Below are the code and all the weights of a small trained network. Each question names an input and a class and asks about switching units off, where a switched-off unit gives its printed mean instead of its output.

import numpy as np


def w(rows, s, z=0):
    codes = np.array(rows[::2]) - 128.0
    scale = np.full(codes.shape[1], s)
    scale[-1] = z or s
    return codes * scale


def norm(h):
    return h / np.sqrt((h * h).mean(-1, keepdims=True) + 1e-5)


def f(y):
    return np.maximum(y, 0)


def log_softmax(a):
    a = a - a.max(-1, keepdims=True)
    return a - np.log(np.exp(a).sum(-1, keepdims=True))


def net(x, mask):
    res = np.array(x, float).reshape(1, 2) / 4 @ E
    u = 0
    for l in range(2):
        y = f(norm(res) @ A[l][:, :-1].T + A[l][:, -1])
        res = res + np.where(mask[u : u + 9], y, B[l][:, -1]) @ B[l][:, :-1]
        u += 9
    return log_softmax(norm(res)[-1] @ U[:, :-1].T + U[:, -1])


A, B = {}, {}
E = w([
[149,119,255,105],'x0',
[121,85,110,31],'x1',
],0.0028)
A[0] = w([
[135,132,21,205,58],'L0N0',
[126,166,165,246,147],'L0N1',
[157,142,199,239,67],'L0N2',
[123,132,162,143,204],'L0N3',
[135,107,44,92,145],'L0N4',
[122,124,164,255,121],'L0N5',
[139,144,87,87,21],'L0N6',
[122,132,152,103,222],'L0N7',
[131,104,122,75,7],'L0N8',
],0.0063,0.0017)
B[0] = w([
[128,165,248,46,245],'L0N0',
[179,198,97,251,255],'L0N1',
[57,199,140,224,240],'L0N2',
[162,127,156,129,178],'L0N3',
[137,138,59,80,213],'L0N4',
[119,211,101,236,241],'L0N5',
[82,92,101,137,153],'L0N6',
[202,112,112,133,173],'L0N7',
[140,138,75,180,154],'L0N8',
],0.014,0.0044)
A[1] = w([
[126,166,144,80,60],'L1N0',
[36,139,116,250,37],'L1N1',
[169,87,194,103,146],'L1N2',
[101,145,122,79,133],'L1N3',
[92,96,159,61,6],'L1N4',
[185,113,161,172,117],'L1N5',
[117,184,175,97,188],'L1N6',
[123,160,94,123,116],'L1N7',
[89,97,118,126,75],'L1N8',
],0.013,0.0021)
B[1] = w([
[95,191,167,55,161],'L1N0',
[200,185,253,225,254],'L1N1',
[52,107,94,185,165],'L1N2',
[140,129,179,182,166],'L1N3',
[87,55,219,125,153],'L1N4',
[30,133,137,131,193],'L1N5',
[188,99,37,126,196],'L1N6',
[123,91,158,132,165],'L1N7',
[188,113,103,140,131],'L1N8',
],0.017,0.0085)
U = w([
[4,84,94,168,167],'0',
[164,208,179,222,193],'1',
[150,110,109,122,1],'2',
[177,40,5,89,158],'3',
[203,195,85,77,87],'4',
[146,108,120,123,41],'5',
[159,160,107,67,46],'6',
[98,95,188,28,194],'7',
],0.012,0.0071)

Each question gives the input, the list of numbers given to net, and the class t.
The units are the neurons (one row each of A and B). Each row of codes is followed by its name. A weight is (code - 128) times the scale printed after its matrix; where a second scale follows, it is the last column's (A, B and U).
mask holds one flag per neuron, layer by layer. A switched-off neuron (its flag False) gives its mean, the last column of its row in B, instead of its output. The means were averaged over made-up inputs and are rounded, as every weight is.
A unit's drop is (log p(t) with every unit on - log p(t) with that unit switched off) / (log p(t) with every unit on - log p(t) with every unit switched off).
The circuit of an input: a set's keep is (log p(t) with only the set's units on - log p(t) with every unit switched off) / (log p(t) with every unit on - log p(t) with every unit switched off). Starting from the 12 units with the biggest drops (on a tie, the unit counted first), units are removed one at a time, each time the one whose removal leaves the highest keep (on an exact tie, the one counted first), for as long as the keep stays at least 0.8.
circuit, biggest first: the units of the circuit, biggest drop first
most important unit: the unit with the biggest drop
k most important neurons: the k neurons with the biggest drops, biggest first
top k neurons in layer l: the k neurons of layer l with the biggest drops, biggest first
drop when u is switched off: that unit's drop, to one decimal
input [-6,-3], class 4: circuit, biggest first => L0N0, L1N1, L1N6, L0N2
input [-4,6], class 7: circuit, biggest first => L0N1, L0N5, L0N2, L1N1
input [-6,-2], class 6: 2 most important neurons => L1N1, L1N0
input [-3,0], class 7: top 2 neurons in layer 0 => L0N1, L0N5
input [-7,4], class 7: most important neuron => L0N1
input [3,7], class 3: 3 most important neurons => L0N2, L1N1, L0N5
input [-3,3], class 7: 3 most important neurons => L0N1, L1N1, L0N5
input [1,1], class 0: 4 most important neurons => L0N2, L0N5, L0N1, L1N1
input [-5,8], class 3: 4 most important neurons => L1N1, L0N0, L0N8, L1N5
input [3,5], class 0: 3 most important neurons => L0N2, L0N5, L1N1
input [5,6], class 0: 2 most important neurons => L0N2, L1N1
input [-3,7], class 3: 2 most important neurons => L0N0, L1N1
input [-1,5], class 3: top 3 neurons in layer 0 => L0N2, L0N0, L0N5
input [0,3], class 3: most important unit => L0N2
input [-3,5], class 3: 3 most important neurons => L1N1, L0N0, L0N2
input [-6,7], class 7: 3 most important neurons => L0N1, L1N1, L0N5
input [2,1], class 0: 4 most important neurons => L0N2, L0N5, L1N1, L0N1
input [2,6], class 3: top 4 neurons in layer 0 => L0N2, L0N5, L0N0, L0N1
input [2,4], class 0: top 2 neurons in layer 1 => L1N1, L1N6
input [-6,8], class 7: top 3 neurons in layer 0 => L0N1, L0N5, L0N2
input [-8,5], class 7: 2 most important neurons => L0N1, L1N1
input [6,2], class 0: most important unit => L0N5
input [-3,8], class 3: 2 most important neurons => L0N0, L1N1
input [2,3], class 0: top 2 neurons in layer 0 => L0N2, L0N5
input [-2,4], class 3: top 3 neurons in layer 0 => L0N2, L0N0, L0N5
input [-1,4], class 3: top 2 neurons in layer 0 => L0N2, L0N0
input [-7,-2], class 6: drop when L1N6 is switched off => 0.3
input [2,2], class 0: drop when L0N5 is switched off => 0.7
